Below are the code and all the weights of a small trained network. Each question names an input and a class and asks about switching units off, where a switched-off unit gives its printed mean instead of its output.

import numpy as np


def w(rows, s, z=0):
    codes = np.array(rows[::2]) - 128.0
    scale = np.full(codes.shape[1], s)
    scale[-1] = z or s
    return codes * scale


def norm(h):
    return h / np.sqrt((h * h).mean(-1, keepdims=True) + 1e-5)


def f(y):
    return y / 2 * (1 + np.tanh(0.7978845608 * (y + 0.044715 * y**3)))


def log_softmax(a):
    a = a - a.max(-1, keepdims=True)
    return a - np.log(np.exp(a).sum(-1, keepdims=True))


def net(x, mask):
    res = np.array(x, float).reshape(1, 8) / 4 @ E
    u = 0
    for l in range(2):
        y = f(norm(res) @ A[l][:, :-1].T + A[l][:, -1])
        res = res + np.where(mask[u : u + 11], y, B[l][:, -1]) @ B[l][:, :-1]
        u += 11
    return log_softmax(norm(res)[-1] @ U[:, :-1].T + U[:, -1])


A, B = {}, {}
E = w([
[113,139,127,117,105,107,112],'x0',
[119,125,128,124,119,121,126],'x1',
[117,144,125,119,113,114,109],'x2',
[122,116,122,130,136,140,130],'x3',
[85,167,215,126,74,157,174],'x4',
[156,150,39,63,52,185,188],'x5',
[77,102,105,115,120,136,108],'x6',
[96,152,72,254,78,117,143],'x7',
],0.0081)
A[0] = w([
[110,131,119,202,124,143,153,123],'L0N0',
[128,119,145,223,221,121,136,240],'L0N1',
[104,83,196,171,188,78,97,71],'L0N2',
[93,185,164,10,254,127,130,130],'L0N3',
[199,82,59,88,171,77,79,25],'L0N4',
[204,94,43,147,153,38,85,51],'L0N5',
[130,106,163,30,172,106,112,16],'L0N6',
[118,164,199,119,97,212,114,2],'L0N7',
[37,188,230,144,193,138,156,69],'L0N8',
[166,67,94,146,146,36,167,168],'L0N9',
[124,135,171,141,194,104,43,118],'L0N10',
],0.0082,0.0028)
B[0] = w([
[143,99,148,159,62,164,43,180],'L0N0',
[106,129,113,111,60,68,119,254],'L0N1',
[124,94,14,98,168,38,227,222],'L0N2',
[181,79,108,217,3,165,83,243],'L0N3',
[103,168,176,87,174,217,85,186],'L0N4',
[60,218,146,130,177,185,82,206],'L0N5',
[177,74,168,190,102,165,60,189],'L0N6',
[73,167,179,134,192,147,116,154],'L0N7',
[90,150,123,108,178,148,165,213],'L0N8',
[55,165,104,127,170,159,14,177],'L0N9',
[151,129,68,96,133,84,226,211],'L0N10',
],0.0075,0.0055)
A[1] = w([
[97,156,110,159,191,177,189,165],'L1N0',
[115,156,95,254,95,117,114,102],'L1N1',
[56,68,63,185,162,151,29,252],'L1N2',
[94,204,64,167,80,92,91,116],'L1N3',
[190,169,141,111,73,109,97,111],'L1N4',
[163,152,102,176,116,166,141,93],'L1N5',
[60,171,234,132,78,198,229,52],'L1N6',
[152,122,74,48,127,214,106,247],'L1N7',
[170,203,36,52,85,251,199,137],'L1N8',
[213,64,189,28,114,134,126,57],'L1N9',
[106,123,88,129,183,175,117,179],'L1N10',
],0.0093,0.003)
B[1] = w([
[163,140,151,58,169,123,127,154],'L1N0',
[196,49,135,92,83,186,84,204],'L1N1',
[155,164,168,100,96,152,165,255],'L1N2',
[163,79,177,155,128,168,158,219],'L1N3',
[119,92,82,156,134,154,203,151],'L1N4',
[128,104,188,163,164,112,103,151],'L1N5',
[106,195,127,110,216,169,62,205],'L1N6',
[90,145,164,195,132,105,148,222],'L1N7',
[123,105,80,109,154,2,134,249],'L1N8',
[155,65,136,153,62,172,130,177],'L1N9',
[90,165,158,109,159,140,188,160],'L1N10',
],0.0084,0.008)
U = w([
[186,61,160,152,32,210,102,231],'0',
[113,119,87,94,123,9,173,112],'1',
[94,205,152,81,162,200,84,4],'2',
],0.013,0.00025)

Each question gives the input, the list of numbers given to net, and the class t.
The units are the neurons (one row each of A and B). Each row of codes is followed by its name. A weight is (code - 128) times the scale printed after its matrix; where a second scale follows, it is the last column's (A, B and U).
mask holds one flag per neuron, layer by layer. A switched-off neuron (its flag False) gives its mean, the last column of its row in B, instead of its output. The means were averaged over made-up inputs and are rounded, as every weight is.
A unit's drop is (log p(t) with every unit on - log p(t) with that unit switched off) / (log p(t) with every unit on - log p(t) with every unit switched off).
The circuit of an input: a set's keep is (log p(t) with only the set's units on - log p(t) with every unit switched off) / (log p(t) with every unit on - log p(t) with every unit switched off). Starting from the 12 units with the biggest drops (on a tie, the unit counted first), units are removed one at a time, each time the one whose removal leaves the highest keep (on an exact tie, the one counted first), for as long as the keep stays at least 0.8.
units of the circuit, in order: the units of the circuit, biggest drop first
unit that matters most: the unit with the biggest drop
top k neurons: the k neurons with the biggest drops, biggest first
top k neurons in layer l: the k neurons of layer l with the biggest drops, biggest first
drop of u: that unit's drop, to one decimal
input [-5,-4,2,-2,1,6,-7,3], class 1: unit that matters most => L1N8
input [5,6,-4,-4,-7,-6,-3,-7], class 0: top 2 neurons in layer 1 => (L1N8 L1N6)
input [6,8,1,-7,-3,4,5,-4], class 0: top 3 neurons => (L0N6 L0N2 L0N10)
input [4,0,4,-5,-8,-3,4,8], class 0: top 4 neurons => (L1N1 L1N3 L1N6 L0N8)
input [-8,1,6,-7,8,2,8,7], class 2: top 3 neurons => (L1N6 L0N3 L0N1)
input [-2,1,-1,-8,-5,-1,2,-6], class 0: top 2 neurons => (L0N3 L0N6)
input [8,2,-7,-8,-7,5,1,-6], class 2: top 3 neurons in layer 1 => (L1N1 L1N3 L1N10)
input [-4,-1,7,-8,-7,5,5,-7], class 0: top 3 neurons in layer 0 => (L0N3 L0N6 L0N8)
input [4,2,-3,-7,3,6,-1,-5], class 1: top 2 neurons => (L1N8 L1N1)
input [-7,0,3,8,-7,7,-2,0], class 1: top 3 neurons in layer 1 => (L1N8 L1N6 L1N7)
input [0,-1,-4,-6,7,-3,1,5], class 2: top 3 neurons => (L1N6 L0N3 L0N8)
input [3,-2,0,1,-2,-3,4,-4], class 0: top 2 neurons => (L0N6 L0N3)
input [-4,0,8,-7,7,4,-8,6], class 2: top 2 neurons in layer 0 => (L0N3 L0N1)
input [-5,6,-8,5,7,3,2,0], class 2: units of the circuit, in order => (L1N6)
input [1,-7,7,-7,3,-2,8,-3], class 0: drop of L0N3 => 4.2
input [-7,4,-4,2,0,-4,8,-8], class 0: drop of L1N10 => 0.0
input [6,-4,-5,-4,3,8,-4,2], class 1: drop of L1N8 => 0.1
